Below are the code and all the weights of a small trained network. Each question names an input and a class and asks about switching units off, where a switched-off unit gives its printed mean instead of its output.

import numpy as np


def w(rows, s, z=0):
    codes = np.array(rows[::2]) - 128.0
    scale = np.full(codes.shape[1], s)
    scale[-1] = z or s
    return codes * scale


def f(y):
    return np.maximum(y, 0)


def log_softmax(a):
    a = a - a.max(-1, keepdims=True)
    return a - np.log(np.exp(a).sum(-1, keepdims=True))


def net(x, mask):
    res = np.array(x, float).reshape(1, 6) / 4 @ E
    y = f(res @ A[0][:, :-1].T + A[0][:, -1])
    res = res + np.where(mask, y, B[0][:, -1]) @ B[0][:, :-1]
    return log_softmax(res[-1] @ U[:, :-1].T + U[:, -1])


A, B = {}, {}
E = w([
[135,128,131,128,131,130,129,128],'x0',
[48,79,103,198,176,127,227,196],'x1',
[164,161,113,195,252,82,77,93],'x2',
[163,43,90,40,190,72,87,162],'x3',
[134,127,133,130,130,129,129,129],'x4',
[190,211,56,90,117,178,160,155],'x5',
],0.012)
A[0] = w([
[53,76,229,151,105,89,61,91,103],'n0',
[125,230,211,200,90,167,114,65,93],'n1',
[108,87,218,30,31,134,159,161,65],'n2',
[140,214,47,85,106,176,102,152,124],'n3',
[163,255,206,14,63,53,52,32,3],'n4',
[173,86,97,33,151,20,90,167,87],'n5',
[138,169,78,152,140,142,138,206,109],'n6',
[156,181,96,205,230,55,77,51,49],'n7',
],0.0095,0.0052)
B[0] = w([
[245,166,164,160,196,73,21,181,211],'n0',
[77,192,149,13,146,233,97,170,226],'n1',
[136,48,126,142,84,137,96,1,219],'n2',
[193,119,122,29,171,33,30,137,199],'n3',
[60,80,123,164,98,36,234,202,255],'n4',
[10,185,118,53,129,235,39,196,215],'n5',
[172,124,219,144,124,40,125,147,166],'n6',
[182,74,20,118,36,165,211,76,229],'n7',
],0.0094,0.016)
U = w([
[67,171,129,76,136,245,93,157,67],'0',
[182,76,62,99,51,144,126,15,97],'1',
[231,156,147,91,167,41,66,133,72],'2',
[55,81,137,146,147,60,208,181,255],'3',
],0.011,0.0066)

Each question gives the input, the list of numbers given to net, and the class t.
The units are the neurons (one row each of A and B). Each row of codes is followed by its name. A weight is (code - 128) times the scale printed after its matrix; where a second scale follows, it is the last column's (A, B and U).
mask holds one flag per neuron, in row order. A switched-off neuron (its flag False) gives its mean, the last column of its row in B, instead of its output. The means were averaged over made-up inputs and are rounded, as every weight is.
A unit's drop is (log p(t) with every unit on - log p(t) with that unit switched off) / (log p(t) with every unit on - log p(t) with every unit switched off).
The circuit of an input: a set's keep is (log p(t) with only the set's units on - log p(t) with every unit switched off) / (log p(t) with every unit on - log p(t) with every unit switched off). Starting from all 8 units, units are removed one at a time, each time the one whose removal leaves the highest keep (on an exact tie, the one counted first), for as long as the keep stays at least 0.8.
circuit, biggest first: the units of the circuit, biggest drop first
unit that matters most: the unit with the biggest drop
top k neurons: the k neurons with the biggest drops, biggest first
drop of u: that unit's drop, to one decimal
input [1,-5,3,-4,-6,1], class 3: top 3 neurons => (n4, n5, n2)
input [-3,7,8,2,7,3], class 1: unit that matters most => n7
input [3,5,6,5,2,4], class 1: top 4 neurons => (n7, n4, n1, n0)
input [7,5,-2,5,-1,6], class 2: top 4 neurons => (n4, n1, n6, n3)
input [6,7,-8,6,-4,6], class 1: top 2 neurons => (n2, n4)
input [0,6,-7,-8,3,-2], class 0: top 2 neurons => (n1, n7)
input [-2,4,-4,4,5,-7], class 2: top 3 neurons => (n0, n4, n7)
input [-1,7,3,4,4,8], class 2: circuit, biggest first => (n4, n6)
input [6,2,1,-2,-1,4], class 2: top 2 neurons => (n4, n5)
input [6,-1,-4,-3,-7,-7], class 2: top 2 neurons => (n0, n7)
input [0,-2,-7,-6,7,4], class 1: top 4 neurons => (n2, n5, n3, n0)
input [-4,3,5,6,3,-8], class 2: top 2 neurons => (n0, n1)
input [4,4,6,-5,7,7], class 2: top 4 neurons => (n6, n2, n5, n3)
input [-7,6,8,7,4,7], class 1: top neuron => (n7)
input [2,4,0,3,-8,5], class 2: circuit, biggest first => (n4, n1, n7)
input [-3,-5,-4,1,8,1], class 3: drop of n7 => 0.6
input [-8,-6,4,5,-5,-3], class 3: drop of n1 => 0.5
input [7,0,5,5,4,3], class 0: drop of n5 => 1.4
